[[  8  14  -8   0 -13]
 [ -6  -5   6   0   6]
 [-16 -38  19   0  18]
 [ 15  12  -4   0  11]
 [ 15   8  -5   0  -1]
 [-76 -99  51  -3  61]
 [  9  20   3   2  17]
 [ 35  -2   7   0  10]
 [ 34  11  -6   0   6]]
->
[[  0 -13   8  14  -8]
 [  0   6  -6  -5   6]
 [  0  18 -16 -38  19]
 [  0  11  15  12  -4]
 [  0  -1  15   8  -5]
 [ -3  61 -76 -99  51]
 [  2  17   9  20   3]
 [  0  10  35  -2   7]
 [  0   6  34  11  -6]]

[[  0  34  21 -57  -8  19 -29  10]
 [ 26 -40 -15 -14  27 -26  71 -37]
 [ 26  41  16 -14  17  41 -34  22]
 [-61 -26 -15  21 -58 -26  32 -12]
 [ 31  27  36   3  66   7 -40   1]
 [ 26  -1  41 -27   7  80  -1  -9]
 [ 26   6  11  55  32 -26 -56  -9]
 [ 16  -1 -56 -14 -23 -15  38   7]
 [-67  -1  46  29   7 -59 -12   4]
 [ 21  -8 -51  -9  56   7  16  47]]
->
[[-29  10   0  34  21 -57  -8  19]
 [ 71 -37  26 -40 -15 -14  27 -26]
 [-34  22  26  41  16 -14  17  41]
 [ 32 -12 -61 -26 -15  21 -58 -26]
 [-40   1  31  27  36   3  66   7]
 [ -1  -9  26  -1  41 -27   7  80]
 [-56  -9  26   6  11  55  32 -26]
 [ 38   7  16  -1 -56 -14 -23 -15]
 [-12   4 -67  -1  46  29   7 -59]
 [ 16  47  21  -8 -51  -9  56   7]]

[[ 11  30  31  19  -2  20  27]
 [-25  12  22  -2  16  26  34]
 [ 50  43  34  39 -23   9  12]
 [  7 -38 -46 -17  -9 -38 -50]
 [ 13 -32 -40 -12 -11 -36 -47]
 [-83 -14  10 -35  45  37  48]
 [ 48  51  42  42 -21  16  21]
 [ -2   1   2   0   1   2   3]
 [-99 -54 -30 -60  50  12  15]
 [ 31  -7 -17   7 -18 -25 -32]]
->
[[ 20  27  11  30  31  19  -2]
 [ 26  34 -25  12  22  -2  16]
 [  9  12  50  43  34  39 -23]
 [-38 -50   7 -38 -46 -17  -9]
 [-36 -47  13 -32 -40 -12 -11]
 [ 37  48 -83 -14  10 -35  45]
 [ 16  21  48  51  42  42 -21]
 [  2   3  -2   1   2   0   1]
 [ 12  15 -99 -54 -30 -60  50]
 [-25 -32  31  -7 -17   7 -18]]

[[ 50  10  50 -24  84]
 [  6 -14 -22 -56  72]
 [-36 -61 -19 -62  63]
 [ 44 -44  37  -4 -16]
 [ 43   7  12  31  -6]
 [ 16 -47  30 -55  -3]
 [  6  22  23 -50  -4]
 [ 16 -38 -25   8 -44]
 [ 23  81 -38  16   2]
 [ 19   1 -25  83  57]
 [-58  -6  35  21  -8]]
->
[[-24  84  50  10  50]
 [-56  72   6 -14 -22]
 [-62  63 -36 -61 -19]
 [ -4 -16  44 -44  37]
 [ 31  -6  43   7  12]
 [-55  -3  16 -47  30]
 [-50  -4   6  22  23]
 [  8 -44  16 -38 -25]
 [ 16   2  23  81 -38]
 [ 83  57  19   1 -25]
 [ 21  -8 -58  -6  35]]

[[  0  20   8  11   4   7   7 -26  17  -9  -2 -10]
 [ -6   6  10  15  15  -5   2 -17  33   1  -9 -14]
 [ 21  62 -13 -20   0  -4   6  43  73 -77 -36  -7]
 [ 39  87  16  98  55   1  29   8  65 -40 -19 -36]
 [ -6   5   6  10  12  -7   0 -23  20  -5 -15  -6]
 [-36  -1   7 -67 -24   8  45 -54  13 -56  48   5]
 [ 13   9   3   1   3  -8  16 -26  15  -3   3  -2]]
->
[[ -2 -10   0  20   8  11   4   7   7 -26  17  -9]
 [ -9 -14  -6   6  10  15  15  -5   2 -17  33   1]
 [-36  -7  21  62 -13 -20   0  -4   6  43  73 -77]
 [-19 -36  39  87  16  98  55   1  29   8  65 -40]
 [-15  -6  -6   5   6  10  12  -7   0 -23  20  -5]
 [ 48   5 -36  -1   7 -67 -24   8  45 -54  13 -56]
 [  3  -2  13   9   3   1   3  -8  16 -26  15  -3]]

[[-51 -11   9  62  20]
 [ 47 -20 -65  56 -65]
 [ 65  25  70 -24  36]
 [-68 -31  16 -65 -57]
 [ 54  60 -18  -7 -61]
 [  2 -59 -27 -70  63]
 [-41 -48 -69  71   8]]
->
[[ 62  20 -51 -11   9]
 [ 56 -65  47 -20 -65]
 [-24  36  65  25  70]
 [-65 -57 -68 -31  16]
 [ -7 -61  54  60 -18]
 [-70  63   2 -59 -27]
 [ 71   8 -41 -48 -69]]

[[ 49  43  64 -55 -56   3  18  40  45  38 100 -19 -70]
 [ 13  15  21  37  32  24  27  29  28  22  10  35  35]
 [ -9 -10 -10 -11 -10  -9 -11 -11 -11 -11 -10 -12 -11]]
->
[[-19 -70  49  43  64 -55 -56   3  18  40  45  38 100]
 [ 35  35  13  15  21  37  32  24  27  29  28  22  10]
 [-12 -11  -9 -10 -10 -11 -10  -9 -11 -11 -11 -11 -10]]

[[-11 -11 -13 -10 -13 -10 -12]
 [ 30  34  13  18  11  31   6]
 [ 20  19  19  18  19  19  19]
 [-93 -47  54 -70  57 -59   4]
 [ 84  42 -75  69 -77  57 -17]
 [  5  -2 -20   2 -21   0 -12]]
->
[[-10 -12 -11 -11 -13 -10 -13]
 [ 31   6  30  34  13  18  11]
 [ 19  19  20  19  19  18  19]
 [-59   4 -93 -47  54 -70  57]
 [ 57 -17  84  42 -75  69 -77]
 [  0 -12   5  -2 -20   2 -21]]
---
[[-55 -67 -28]
 [ 57 -33  40]
 [-12  78 -68]
 [-51 -75 -79]]
->
[[-33  40]
 [ 78 -68]]

[[ 51  29   6 -15 -34]
 [ 17 -63  -7  95 -10]
 [ 28  15  -7 -13 -22]]
->
[[-63  -7]
 [ 15  -7]]

[[ -5  -5   2]
 [  9   0  -3]
 [ 88   5  11]
 [-21  -3  -6]]
->
[[ 0 -3]
 [ 5 11]]

[[-100    4   42   94]
 [ -95  -51   24   37]
 [-100    6   42   94]
 [ -89  -82    8  -25]
 [ -91  -99   13   -5]]
->
[[-51  24]
 [  6  42]]

[[  5  10 -83 -19  -4]
 [  2  -8  84   0  -6]
 [ -6 -12 -72  22   6]
 [ -9  -1 -77  -2  -7]]
->
[[ -8  84]
 [-12 -72]]

[[ 60  60  10 -70]
 [ 15  15 -74  58]
 [ 24  24 -75  50]
 [-45 -45  75 -30]]
->
[[ 15 -74]
 [ 24 -75]]
